Below is a small trained network, with its code and all its weights. Each question gives an input and a class and asks what happens when units are switched off, that is, made to give their printed mean instead of their output.

import numpy as np


def w(rows, s, z=0):
    codes = np.array(rows[::2]) - 128.0
    scale = np.full(codes.shape[1], s)
    scale[-1] = z or s
    return codes * scale


def f(y):
    return y / 2 * (1 + np.tanh(0.7978845608 * (y + 0.044715 * y**3)))


def log_softmax(a):
    a = a - a.max(-1, keepdims=True)
    return a - np.log(np.exp(a).sum(-1, keepdims=True))


def net(x, mask):
    res = np.array(x, float).reshape(1, 4) / 4 @ E
    y = f(res @ A[0][:, :-1].T + A[0][:, -1])
    res = res + np.where(mask, y, B[0][:, -1]) @ B[0][:, :-1]
    return log_softmax(res[-1] @ U[:, :-1].T + U[:, -1])


A, B = {}, {}
E = w([
[191,63,194,104,141,92,218],'x0',
[134,56,65,120,212,83,69],'x1',
[175,163,146,96,234,228,158],'x2',
[157,114,86,2,83,150,128],'x3',
],0.0081)
A[0] = w([
[193,225,175,127,37,127,155,122],'neuron 1',
[116,99,82,179,43,51,155,88],'neuron 2',
[98,183,174,207,205,53,181,85],'neuron 3',
[146,119,86,45,114,124,122,18],'neuron 4',
[168,165,158,167,202,218,142,252],'neuron 5',
[183,5,56,140,180,89,66,127],'neuron 6',
[121,157,162,134,41,204,158,174],'neuron 7',
[147,133,76,22,82,167,96,96],'neuron 8',
[165,127,62,50,82,152,142,135],'neuron 9',
[68,223,107,149,120,173,36,40],'neuron 10',
[158,118,64,68,87,148,162,174],'neuron 11',
[109,171,177,129,51,192,159,100],'neuron 12',
[143,206,177,154,85,135,159,217],'neuron 13',
[140,1,222,132,148,108,193,86],'neuron 14',
[71,94,111,149,59,47,169,88],'neuron 15',
[199,154,149,121,176,200,91,69],'neuron 16',
[191,70,74,7,81,155,156,124],'neuron 17',
[214,83,185,102,178,36,188,19],'neuron 18',
[123,175,156,133,247,183,157,48],'neuron 19',
[77,116,149,141,44,55,117,118],'neuron 20',
[69,147,180,221,180,115,145,136],'neuron 21',
[125,198,181,172,45,172,169,116],'neuron 22',
[184,162,128,92,180,221,134,127],'neuron 23',
[101,128,205,230,187,110,93,116],'neuron 24',
[123,173,142,100,215,213,127,85],'neuron 25',
[75,178,49,149,111,186,61,41],'neuron 26',
[108,51,41,112,204,103,75,99],'neuron 27',
[114,62,56,125,232,93,119,151],'neuron 28',
[181,158,166,130,238,187,171,56],'neuron 29',
[117,100,136,169,66,6,62,103],'neuron 30',
[77,175,42,138,150,184,26,70],'neuron 31',
[224,67,182,123,118,103,190,70],'neuron 32',
[110,126,136,40,128,120,97,57],'neuron 33',
[177,17,228,104,124,78,213,69],'neuron 34',
[96,181,196,130,85,141,155,215],'neuron 35',
[112,127,116,250,178,106,177,118],'neuron 36',
[176,99,62,161,213,59,88,140],'neuron 37',
],0.0065,0.002)
B[0] = w([
[187,147,182,71,167,161,76,199],'neuron 1',
[76,57,128,84,66,163,216,208],'neuron 2',
[55,159,122,140,173,11,160,212],'neuron 3',
[99,187,178,117,141,57,176,159],'neuron 4',
[65,56,133,85,147,130,147,253],'neuron 5',
[228,151,246,65,110,185,76,244],'neuron 6',
[169,145,191,83,211,159,77,197],'neuron 7',
[48,175,135,134,159,38,163,208],'neuron 8',
[36,158,102,140,184,25,173,192],'neuron 9',
[143,195,108,223,93,182,178,213],'neuron 10',
[58,170,69,122,172,52,118,181],'neuron 11',
[208,142,209,66,163,130,69,187],'neuron 12',
[156,118,185,75,180,131,50,200],'neuron 13',
[148,231,85,221,127,193,136,226],'neuron 14',
[76,55,143,109,57,186,183,204],'neuron 15',
[74,38,135,132,57,178,232,186],'neuron 16',
[36,193,101,111,187,65,161,231],'neuron 17',
[161,181,96,230,83,190,165,212],'neuron 18',
[78,69,131,90,60,128,214,218],'neuron 19',
[84,23,141,67,64,189,199,212],'neuron 20',
[55,165,117,76,184,38,137,216],'neuron 21',
[201,137,226,76,186,171,59,211],'neuron 22',
[74,56,121,89,66,105,188,222],'neuron 23',
[74,189,138,56,194,39,157,221],'neuron 24',
[81,46,119,92,28,159,201,218],'neuron 25',
[134,221,75,220,42,212,176,208],'neuron 26',
[218,194,226,39,101,177,102,231],'neuron 27',
[203,139,253,28,123,191,85,231],'neuron 28',
[72,72,139,115,53,158,215,233],'neuron 29',
[72,53,191,118,85,170,170,235],'neuron 30',
[142,173,122,234,118,210,212,237],'neuron 31',
[134,206,71,228,107,180,144,203],'neuron 32',
[108,189,144,104,144,74,146,147],'neuron 33',
[138,200,67,244,113,197,143,245],'neuron 34',
[181,87,184,51,185,151,61,195],'neuron 35',
[65,178,133,67,165,30,123,210],'neuron 36',
[184,170,235,45,149,133,78,220],'neuron 37',
],0.0051,0.005)
U = w([
[88,7,128,106,75,154,166,105],'0',
[204,140,180,76,154,151,88,101],'1',
[141,193,96,228,110,174,145,114],'2',
[71,166,117,111,173,14,142,114],'3',
[136,74,99,126,161,126,95,223],'4',
[189,54,37,171,152,75,76,10],'5',
],0.015,0.013)

Each question gives the input, the list of numbers given to net, and the class t.
The units are the neurons (one row each of A and B). Each row of codes is followed by its name. A weight is (code - 128) times the scale printed after its matrix; where a second scale follows, it is the last column's (A, B and U).
mask holds one flag per neuron, in row order. A switched-off neuron (its flag False) gives its mean, the last column of its row in B, instead of its output. The means were averaged over made-up inputs and are rounded, as every weight is.
A unit's drop is (log p(t) with every unit on - log p(t) with that unit switched off) / (log p(t) with every unit on - log p(t) with every unit switched off).
The circuit of an input: a set's keep is (log p(t) with only the set's units on - log p(t) with every unit switched off) / (log p(t) with every unit on - log p(t) with every unit switched off). Starting from the 12 units with the biggest drops (on a tie, the unit counted first), units are removed one at a time, each time the one whose removal leaves the highest keep (on an exact tie, the one counted first), for as long as the keep stays at least 0.8.
units of the circuit, in order: the units of the circuit, biggest drop first
most important unit: the unit with the biggest drop
top k neurons: the k neurons with the biggest drops, biggest first
drop of u: that unit's drop, to one decimal
input [8,-1,4,8], class 2: units of the circuit, in order => (neuron 34; neuron 32)
input [4,5,7,7], class 0: units of the circuit, in order => (neuron 23)
input [-8,-4,8,3], class 0: top 2 neurons => (neuron 25; neuron 23)
input [6,0,-1,-6], class 2: top 4 neurons => (neuron 34; neuron 14; neuron 18; neuron 32)
input [-6,5,-5,-6], class 2: top 4 neurons => (neuron 31; neuron 26; neuron 10; neuron 5)
input [8,1,-7,6], class 2: top 4 neurons => (neuron 34; neuron 14; neuron 32; neuron 18)
input [7,4,-1,8], class 3: top 2 neurons => (neuron 17; neuron 9)
input [2,8,6,-7], class 1: top 3 neurons => (neuron 28; neuron 6; neuron 37)
input [-5,0,-5,-2], class 0: top 2 neurons => (neuron 20; neuron 30)
input [-5,3,6,6], class 0: top 3 neurons => (neuron 25; neuron 16; neuron 23)
input [-8,-8,-3,2], class 1: top 2 neurons => (neuron 22; neuron 12)
input [7,-2,7,7], class 0: top 2 neurons => (neuron 23; neuron 29)
input [-4,7,-1,8], class 3: drop of neuron 9 => 0.9
input [0,8,2,6], class 1: drop of neuron 21 => 0.0
input [4,3,0,6], class 3: drop of neuron 17 => 0.1
input [-2,-3,2,4], class 3: drop of neuron 28 => 0.2
input [-4,7,-3,8], class 3: most important unit => neuron 8
